Here is a tiny trained network, its code and every weight. The questions are about switching its units off for an input and a class, where a switched-off unit gives its printed mean instead of its output.

import numpy as np


def w(rows, s, z=0):
    codes = np.array(rows[::2]) - 128.0
    scale = np.full(codes.shape[1], s)
    scale[-1] = z or s
    return codes * scale


def f(y):
    return np.maximum(y, 0)


def log_softmax(a):
    a = a - a.max(-1, keepdims=True)
    return a - np.log(np.exp(a).sum(-1, keepdims=True))


def net(x, mask):
    res = np.array(x, float).reshape(1, 6) / 4 @ E
    y = f(res @ A[0][:, :-1].T + A[0][:, -1])
    res = res + np.where(mask, y, B[0][:, -1]) @ B[0][:, :-1]
    return log_softmax(res[-1] @ U[:, :-1].T + U[:, -1])


A, B = {}, {}
E = w([
[178,255,203],'x0',
[159,50,175],'x1',
[103,129,132],'x2',
[214,157,63],'x3',
[196,98,197],'x4',
[100,105,97],'x5',
],0.0057)
A[0] = w([
[78,159,132,22],'neuron 1',
[124,72,140,162],'neuron 2',
[118,140,122,177],'neuron 3',
[120,152,135,3],'neuron 4',
[115,145,94,55],'neuron 5',
[103,4,54,107],'neuron 6',
[82,194,60,213],'neuron 7',
[206,138,101,106],'neuron 8',
[111,116,146,74],'neuron 9',
[113,63,233,86],'neuron 10',
[183,126,102,173],'neuron 11',
[141,81,104,115],'neuron 12',
[108,119,135,128],'neuron 13',
[184,104,153,125],'neuron 14',
[116,79,95,101],'neuron 15',
[162,97,154,68],'neuron 16',
[92,178,115,248],'neuron 17',
],0.016,0.0028)
B[0] = w([
[127,78,124,151],'neuron 1',
[91,116,160,183],'neuron 2',
[140,119,122,151],'neuron 3',
[79,124,123,136],'neuron 4',
[150,102,140,145],'neuron 5',
[4,133,60,254],'neuron 6',
[190,69,104,219],'neuron 7',
[148,193,88,197],'neuron 8',
[126,153,113,140],'neuron 9',
[146,67,243,214],'neuron 10',
[137,182,104,184],'neuron 11',
[84,138,105,170],'neuron 12',
[132,141,106,145],'neuron 13',
[127,183,139,184],'neuron 14',
[85,125,98,177],'neuron 15',
[134,159,149,160],'neuron 16',
[179,89,107,203],'neuron 17',
],0.037,0.0079)
U = w([
[120,115,226,142],'0',
[183,92,79,52],'1',
[174,58,73,119],'2',
[2,104,93,120],'3',
[168,220,137,79],'4',
[161,92,102,254],'5',
],0.008,0.0083)

Each question gives the input, the list of numbers given to net, and the class t.
The units are the neurons (one row each of A and B). Each row of codes is followed by its name. A weight is (code - 128) times the scale printed after its matrix; where a second scale follows, it is the last column's (A, B and U).
mask holds one flag per neuron, in row order. A switched-off neuron (its flag False) gives its mean, the last column of its row in B, instead of its output. The means were averaged over made-up inputs and are rounded, as every weight is.
A unit's drop is (log p(t) with every unit on - log p(t) with that unit switched off) / (log p(t) with every unit on - log p(t) with every unit switched off).
The circuit of an input: a set's keep is (log p(t) with only the set's units on - log p(t) with every unit switched off) / (log p(t) with every unit on - log p(t) with every unit switched off). Starting from the 12 units with the biggest drops (on a tie, the unit counted first), units are removed one at a time, each time the one whose removal leaves the highest keep (on an exact tie, the one counted first), for as long as the keep stays at least 0.8.
circuit, biggest first: the units of the circuit, biggest drop first
top k neurons: the k neurons with the biggest drops, biggest first
drop of u: that unit's drop, to one decimal
input [-2,-7,-3,7,-4,-8], class 2: circuit, biggest first => neuron 7
input [6,8,3,2,-3,7], class 4: circuit, biggest first => neuron 6; neuron 7
input [2,-4,8,4,0,-4], class 2: circuit, biggest first => neuron 7; neuron 17
input [-1,1,8,3,8,-2], class 0: circuit, biggest first => neuron 10; neuron 6
input [0,3,-1,-1,3,2], class 0: circuit, biggest first => neuron 6; neuron 10
input [-5,6,-6,-5,4,-8], class 0: top 2 neurons => neuron 10; neuron 16
input [3,6,-4,0,-7,-3], class 5: top 2 neurons => neuron 6; neuron 10
input [8,-4,4,8,5,8], class 4: top 2 neurons => neuron 8; neuron 11
input [6,1,-6,-3,-1,5], class 1: top 2 neurons => neuron 6; neuron 10
input [0,-5,7,3,-4,4], class 2: drop of neuron 12 => 0.0
input [4,-2,5,8,-2,1], class 2: drop of neuron 7 => 0.6
input [3,1,5,2,4,2], class 4: drop of neuron 6 => 0.4
